Below is a small trained network, with its code and all its weights. Each question gives an input and a class and asks what happens when units are switched off, that is, made to give their printed mean instead of their output.

import numpy as np


def w(rows, s, z=0):
    codes = np.array(rows[::2]) - 128.0
    scale = np.full(codes.shape[1], s)
    scale[-1] = z or s
    return codes * scale


def f(y):
    return np.maximum(y, 0)


def log_softmax(a):
    a = a - a.max(-1, keepdims=True)
    return a - np.log(np.exp(a).sum(-1, keepdims=True))


def net(x, mask):
    res = np.array(x, float).reshape(1, 5) / 4 @ E
    y = f(res @ A[0][:, :-1].T + A[0][:, -1])
    res = res + np.where(mask, y, B[0][:, -1]) @ B[0][:, :-1]
    return log_softmax(res[-1] @ U[:, :-1].T + U[:, -1])


A, B = {}, {}
E = w([
[191,234,241,88],'x0',
[119,145,112,114],'x1',
[254,122,61,244],'x2',
[147,199,127,30],'x3',
[127,168,112,85],'x4',
],0.0069)
A[0] = w([
[185,250,202,60,255],'n0',
[185,130,108,176,92],'n1',
[93,77,59,182,49],'n2',
[33,149,179,128,49],'n3',
[115,178,92,101,104],'n4',
[212,121,87,152,94],'n5',
[104,77,71,122,164],'n6',
[128,209,161,164,57],'n7',
[179,139,109,136,2],'n8',
[120,92,146,168,243],'n9',
[198,185,75,254,196],'n10',
[84,143,131,184,77],'n11',
[131,147,104,79,247],'n12',
],0.012,0.0036)
B[0] = w([
[30,65,23,145,247],'n0',
[28,176,133,96,177],'n1',
[81,117,71,68,192],'n2',
[73,225,220,130,163],'n3',
[122,157,111,254,150],'n4',
[70,203,151,59,186],'n5',
[139,204,80,54,182],'n6',
[150,56,106,21,155],'n7',
[73,92,169,92,146],'n8',
[108,172,92,209,176],'n9',
[45,187,108,106,242],'n10',
[130,58,97,147,142],'n11',
[111,211,61,204,172],'n12',
],0.007,0.013)
U = w([
[61,198,226,19,110],'0',
[105,88,127,2,240],'1',
[119,164,117,186,255],'2',
[107,178,141,172,159],'3',
[98,124,119,196,125],'4',
[238,79,167,174,17],'5',
[246,136,209,177,1],'6',
[170,29,218,200,1],'7',
],0.0071,0.0036)

Each question gives the input, the list of numbers given to net, and the class t.
The units are the neurons (one row each of A and B). Each row of codes is followed by its name. A weight is (code - 128) times the scale printed after its matrix; where a second scale follows, it is the last column's (A, B and U).
mask holds one flag per neuron, in row order. A switched-off neuron (its flag False) gives its mean, the last column of its row in B, instead of its output. The means were averaged over made-up inputs and are rounded, as every weight is.
A unit's drop is (log p(t) with every unit on - log p(t) with that unit switched off) / (log p(t) with every unit on - log p(t) with every unit switched off).
The circuit of an input: a set's keep is (log p(t) with only the set's units on - log p(t) with every unit switched off) / (log p(t) with every unit on - log p(t) with every unit switched off). Starting from the 12 units with the biggest drops (on a tie, the unit counted first), units are removed one at a time, each time the one whose removal leaves the highest keep (on an exact tie, the one counted first), for as long as the keep stays at least 0.8.
units of the circuit, in order: the units of the circuit, biggest drop first
most important unit: the unit with the biggest drop
k most important neurons: the k neurons with the biggest drops, biggest first
drop of u: that unit's drop, to one decimal
input [8,-6,1,-4,-1], class 1: units of the circuit, in order	[n7 n0]
input [6,-2,0,6,-6], class 1: most important unit	n7
input [8,0,7,0,0], class 1: units of the circuit, in order	[n0 n7]
input [8,-8,3,0,-4], class 1: units of the circuit, in order	[n7 n0]
input [2,-1,-2,8,7], class 4: units of the circuit, in order	[n0 n4 n12]
input [7,-6,5,7,-2], class 1: 2 most important neurons	[n0 n7]
input [7,2,5,0,0], class 1: 2 most important neurons	[n0 n7]
input [-2,2,4,1,-1], class 0: units of the circuit, in order	[n0 n5 n10]
input [-2,0,8,3,-1], class 0: units of the circuit, in order	[n5 n10 n1]
input [8,-5,-7,7,8], class 1: 2 most important neurons	[n0 n7]
input [-8,1,0,-6,5], class 1: 4 most important neurons	[n2 n6 n12 n4]
input [6,6,6,-3,6], class 0: units of the circuit, in order	[n10 n5]
input [8,5,0,8,-8], class 1: 3 most important neurons	[n7 n0 n9]
input [-8,-3,6,-7,-8], class 1: units of the circuit, in order	[n2]
input [-6,4,5,-2,2], class 1: units of the circuit, in order	[n2 n12]
input [6,6,-5,-5,7], class 2: 2 most important neurons	[n0 n5]
input [2,5,6,-6,-3], class 0: drop of n0	0.2
input [-4,5,-3,5,0], class 3: drop of n12	0.2
input [-3,4,2,8,8], class 2: drop of n5	0.0
input [0,3,2,6,4], class 4: most important neuron	[n0]
